Below is a small trained network, with its code and all its weights. Each question gives an input and a class and asks what happens when units are switched off, that is, made to give their printed mean instead of their output.

import numpy as np


def w(rows, s, z=0):
    codes = np.array(rows[::2]) - 128.0
    scale = np.full(codes.shape[1], s)
    scale[-1] = z or s
    return codes * scale


def f(y):
    return y / 2 * (1 + np.tanh(0.7978845608 * (y + 0.044715 * y**3)))


def log_softmax(a):
    a = a - a.max(-1, keepdims=True)
    return a - np.log(np.exp(a).sum(-1, keepdims=True))


def net(x, mask):
    res = np.array(x, float).reshape(1, 5) / 4 @ E
    y = f(res @ A[0][:, :-1].T + A[0][:, -1])
    res = res + np.where(mask, y, B[0][:, -1]) @ B[0][:, :-1]
    return log_softmax(res[-1] @ U[:, :-1].T + U[:, -1])


A, B = {}, {}
E = w([
[133,143,126,127,128,137,121],'x0',
[212,164,94,182,110,34,131],'x1',
[92,158,146,94,9,109,156],'x2',
[130,131,127,127,127,129,124],'x3',
[16,186,135,162,161,67,95],'x4',
],0.015)
A[0] = w([
[158,121,133,127,151,119,130,100],'neuron 0',
[207,118,111,131,97,117,149,97],'neuron 1',
[100,170,132,175,148,48,108,79],'neuron 2',
[17,141,184,128,160,150,97,123],'neuron 3',
[135,192,125,203,130,13,108,46],'neuron 4',
[187,101,100,153,246,131,110,255],'neuron 5',
[136,126,127,104,121,157,153,103],'neuron 6',
[76,154,132,110,50,132,157,122],'neuron 7',
[160,147,162,113,1,102,165,144],'neuron 8',
[122,156,108,169,131,104,122,83],'neuron 9',
[134,47,155,62,121,221,143,213],'neuron 10',
[199,99,106,161,91,123,114,131],'neuron 11',
[99,134,163,118,171,143,112,131],'neuron 12',
[151,160,156,102,81,97,138,97],'neuron 13',
[93,157,166,101,32,120,150,152],'neuron 14',
[161,75,149,91,116,225,165,185],'neuron 15',
[227,115,141,141,113,95,142,147],'neuron 16',
[99,121,118,145,216,149,115,193],'neuron 17',
[51,149,167,80,49,120,119,93],'neuron 18',
[117,146,94,170,125,77,128,67],'neuron 19',
],0.012,0.0073)
B[0] = w([
[170,143,145,163,123,131,149,141],'neuron 0',
[101,165,71,188,143,60,161,190],'neuron 1',
[153,95,174,88,106,182,96,194],'neuron 2',
[128,135,90,157,250,52,135,222],'neuron 3',
[142,112,193,71,47,205,125,216],'neuron 4',
[222,131,201,249,164,165,144,251],'neuron 5',
[137,147,118,112,83,147,119,147],'neuron 6',
[139,207,134,105,142,113,167,192],'neuron 7',
[56,130,56,98,80,78,118,227],'neuron 8',
[132,121,166,119,109,149,125,152],'neuron 9',
[140,120,197,82,86,180,90,241],'neuron 10',
[142,142,96,181,156,99,175,190],'neuron 11',
[107,77,90,170,157,113,111,166],'neuron 12',
[101,125,107,128,81,105,144,164],'neuron 13',
[141,207,135,105,100,87,184,210],'neuron 14',
[145,123,178,86,63,178,121,228],'neuron 15',
[143,162,101,200,143,94,179,208],'neuron 16',
[88,54,106,211,150,132,74,206],'neuron 17',
[187,228,188,107,181,74,186,203],'neuron 18',
[136,134,154,85,92,177,110,162],'neuron 19',
],0.011,0.019)
U = w([
[145,83,177,138,86,213,70,179],'0',
[151,189,137,168,186,75,221,146],'1',
[96,157,152,12,39,135,131,152],'2',
[78,146,13,151,64,63,161,6],'3',
[44,85,95,168,204,86,47,142],'4',
],0.011,0.0027)

Each question gives the input, the list of numbers given to net, and the class t.
The units are the neurons (one row each of A and B). Each row of codes is followed by its name. A weight is (code - 128) times the scale printed after its matrix; where a second scale follows, it is the last column's (A, B and U).
mask holds one flag per neuron, in row order. A switched-off neuron (its flag False) gives its mean, the last column of its row in B, instead of its output. The means were averaged over made-up inputs and are rounded, as every weight is.
A unit's drop is (log p(t) with every unit on - log p(t) with that unit switched off) / (log p(t) with every unit on - log p(t) with every unit switched off).
The circuit of an input: a set's keep is (log p(t) with only the set's units on - log p(t) with every unit switched off) / (log p(t) with every unit on - log p(t) with every unit switched off). Starting from the 12 units with the biggest drops (on a tie, the unit counted first), units are removed one at a time, each time the one whose removal leaves the highest keep (on an exact tie, the one counted first), for as long as the keep stays at least 0.8.
units of the circuit, in order: the units of the circuit, biggest drop first
most important unit: the unit with the biggest drop
top k neurons: the k neurons with the biggest drops, biggest first
drop of u: that unit's drop, to one decimal
input [-4,3,7,3,-1], class 3: units of the circuit, in order	[neuron 8]
input [-8,-6,0,-8,8], class 4: top 3 neurons	[neuron 17; neuron 5; neuron 12]
input [0,-6,1,-8,-6], class 2: top 2 neurons	[neuron 5; neuron 17]
input [6,-7,-8,6,1], class 4: top 2 neurons	[neuron 3; neuron 17]
input [3,-2,1,-7,-5], class 2: top 2 neurons	[neuron 5; neuron 17]
input [-7,-8,1,-8,0], class 2: top 4 neurons	[neuron 10; neuron 5; neuron 15; neuron 16]
input [1,-6,-5,8,0], class 0: top 2 neurons	[neuron 10; neuron 15]
input [-7,-7,6,8,2], class 1: top 2 neurons	[neuron 3; neuron 18]
input [-8,-7,-7,8,1], class 4: top 3 neurons	[neuron 3; neuron 17; neuron 4]
input [3,1,4,1,4], class 2: top 2 neurons	[neuron 5; neuron 16]
input [-7,-7,-7,4,2], class 4: drop of neuron 3	0.3
input [3,-5,0,-5,3], class 4: drop of neuron 5	0.2
input [6,3,8,-8,-3], class 3: drop of neuron 8	0.9
input [-8,-4,0,4,0], class 0: most important unit	neuron 8
